Below are the code and all the weights of a small trained network. Each question names an input and a class and asks about switching units off, where a switched-off unit gives its printed mean instead of its output.

import numpy as np


def w(rows, s, z=0):
    codes = np.array(rows[::2]) - 128.0
    scale = np.full(codes.shape[1], s)
    scale[-1] = z or s
    return codes * scale


def f(y):
    return np.maximum(y, 0)


def log_softmax(a):
    a = a - a.max(-1, keepdims=True)
    return a - np.log(np.exp(a).sum(-1, keepdims=True))


def net(x, mask):
    res = np.array(x, float).reshape(1, 5) / 4 @ E
    y = f(res @ A[0][:, :-1].T + A[0][:, -1])
    res = res + np.where(mask, y, B[0][:, -1]) @ B[0][:, :-1]
    return log_softmax(res[-1] @ U[:, :-1].T + U[:, -1])


A, B = {}, {}
E = w([
[21,196,136,245,122],'x0',
[201,92,63,221,66],'x1',
[189,254,174,169,196],'x2',
[128,131,126,126,129],'x3',
[123,83,67,170,220],'x4',
],0.0098)
A[0] = w([
[193,180,167,116,166,66],'N1',
[158,101,90,156,174,207],'N2',
[94,193,194,189,144,71],'N3',
[111,128,71,194,161,209],'N4',
[176,191,182,120,67,211],'N5',
[187,149,125,118,196,237],'N6',
[1,171,68,155,115,95],'N7',
[50,125,226,81,219,47],'N8',
[193,221,103,181,221,188],'N9',
[150,86,140,76,204,211],'N10',
[136,128,166,121,44,174],'N11',
[62,65,73,143,85,68],'N12',
[225,29,135,65,134,71],'N13',
[70,119,140,96,201,119],'N14',
[186,132,134,53,130,82],'N15',
[172,110,97,219,20,167],'N16',
[157,71,122,203,108,151],'N17',
[70,149,86,55,199,176],'N18',
[129,153,122,73,58,153],'N19',
[175,177,143,172,142,87],'N20',
[77,45,176,106,109,46],'N21',
[67,96,64,37,95,9],'N22',
[198,94,132,147,116,142],'N23',
[9,189,110,179,155,101],'N24',
[73,172,86,188,76,46],'N25',
[65,112,162,56,124,131],'N26',
[95,154,91,185,87,91],'N27',
[105,139,102,245,58,124],'N28',
[43,131,193,37,162,179],'N29',
[107,188,200,72,14,253],'N30',
[56,78,151,143,98,46],'N31',
[135,132,91,161,185,167],'N32',
[113,61,62,73,123,149],'N33',
[60,105,171,229,217,225],'N34',
[82,90,71,79,135,75],'N35',
[104,62,86,135,173,141],'N36',
[126,135,19,183,61,29],'N37',
[19,111,139,185,109,120],'N38',
[205,106,27,196,138,130],'N39',
[184,143,52,162,74,10],'N40',
[211,81,217,14,113,128],'N41',
[199,212,175,204,249,64],'N42',
[38,22,99,79,28,79],'N43',
[209,77,76,55,214,186],'N44',
[17,46,122,170,79,86],'N45',
[95,123,77,102,230,211],'N46',
[20,181,151,144,104,72],'N47',
],0.0096,0.0037)
B[0] = w([
[129,66,169,150,209,184],'N1',
[69,159,71,128,88,180],'N2',
[140,107,123,115,139,208],'N3',
[74,155,129,103,94,200],'N4',
[51,135,127,164,115,195],'N5',
[71,118,142,139,148,203],'N6',
[135,99,114,59,137,211],'N7',
[203,193,94,140,161,218],'N8',
[82,81,170,158,153,248],'N9',
[82,183,91,76,103,202],'N10',
[51,103,116,171,82,176],'N11',
[131,101,149,192,157,187],'N12',
[107,121,189,71,138,224],'N13',
[171,253,76,143,124,189],'N14',
[131,91,127,101,172,187],'N15',
[143,205,108,126,118,214],'N16',
[114,217,145,138,140,180],'N17',
[150,219,98,182,114,204],'N18',
[74,117,110,179,100,174],'N19',
[132,87,187,117,189,179],'N20',
[198,121,172,162,130,175],'N21',
[156,137,175,140,166,186],'N22',
[144,192,139,84,88,170],'N23',
[155,106,142,62,114,235],'N24',
[162,79,197,55,160,184],'N25',
[148,156,113,141,122,193],'N26',
[118,141,192,57,134,176],'N27',
[126,164,140,91,122,211],'N28',
[186,213,74,190,155,232],'N29',
[38,120,137,170,53,223],'N30',
[149,61,181,141,181,166],'N31',
[61,113,132,128,134,180],'N32',
[70,106,184,153,169,200],'N33',
[87,144,109,88,99,247],'N34',
[107,143,148,144,185,173],'N35',
[89,91,123,158,101,179],'N36',
[189,133,129,138,152,180],'N37',
[96,142,145,64,158,206],'N38',
[129,251,110,133,137,205],'N39',
[226,212,152,138,178,169],'N40',
[88,167,117,69,198,242],'N41',
[142,78,148,153,154,251],'N42',
[152,165,165,171,172,232],'N43',
[93,95,135,68,92,229],'N44',
[106,97,157,133,170,206],'N45',
[44,139,23,165,89,206],'N46',
[153,122,178,60,103,200],'N47',
],0.0064,0.012)
U = w([
[142,124,162,18,145,73],'0',
[183,198,134,135,141,95],'1',
[138,67,184,182,218,88],'2',
[48,135,126,150,98,94],'3',
[106,137,143,116,131,254],'4',
[133,112,116,116,112,201],'5',
[228,9,55,147,90,51],'6',
[243,66,91,132,99,29],'7',
],0.014,0.0083)

Each question gives the input, the list of numbers given to net, and the class t.
The units are the neurons (one row each of A and B). Each row of codes is followed by its name. A weight is (code - 128) times the scale printed after its matrix; where a second scale follows, it is the last column's (A, B and U).
mask holds one flag per neuron, in row order. A switched-off neuron (its flag False) gives its mean, the last column of its row in B, instead of its output. The means were averaged over made-up inputs and are rounded, as every weight is.
A unit's drop is (log p(t) with every unit on - log p(t) with that unit switched off) / (log p(t) with every unit on - log p(t) with every unit switched off).
The circuit of an input: a set's keep is (log p(t) with only the set's units on - log p(t) with every unit switched off) / (log p(t) with every unit on - log p(t) with every unit switched off). Starting from the 12 units with the biggest drops (on a tie, the unit counted first), units are removed one at a time, each time the one whose removal leaves the highest keep (on an exact tie, the one counted first), for as long as the keep stays at least 0.8.
units of the circuit, in order: the units of the circuit, biggest drop first
unit that matters most: the unit with the biggest drop
k most important neurons: the k neurons with the biggest drops, biggest first
drop when u is switched off: that unit's drop, to one decimal
input [1,5,-7,-5,4], class 2: units of the circuit, in order : N12, N43
input [0,-4,5,2,1], class 2: units of the circuit, in order : N42, N1
input [3,-5,2,-4,7], class 3: units of the circuit, in order : N46
input [8,-8,-7,0,4], class 0: units of the circuit, in order : N7, N24
input [4,3,7,-3,6], class 2: 2 most important neurons : N42, N9
input [-1,6,-6,-2,-6], class 1: units of the circuit, in order : N16, N43
input [5,-3,1,4,-4], class 0: units of the circuit, in order : N47, N24
input [-6,-7,4,-6,-3], class 1: 2 most important neurons : N29, N8
input [-5,-8,4,3,-2], class 1: 2 most important neurons : N29, N8
input [7,1,-4,2,-7], class 0: 2 most important neurons : N25, N47
input [4,3,0,-1,4], class 0: 2 most important neurons : N30, N25
input [0,-4,4,1,-7], class 3: 2 most important neurons : N30, N5
input [-2,1,7,-2,5], class 2: 3 most important neurons : N42, N1, N9
input [7,8,-4,4,-8], class 1: most important neuron : N16
input [-3,-7,-3,-5,8], class 3: 3 most important neurons : N46, N44, N36
input [-5,-7,-4,-8,6], class 4: 3 most important neurons : N44, N33, N46
input [-7,-7,0,-8,7], class 4: 2 most important neurons : N46, N18
input [0,4,0,-2,-3], class 1: drop when N37 is switched off : 0.1
input [-2,-1,-3,-7,7], class 3: drop when N34 is switched off : 0.0
input [8,-3,7,1,-4], class 0: drop when N47 is switched off : 0.1
input [3,-6,-5,5,-2], class 1: unit that matters most : N29
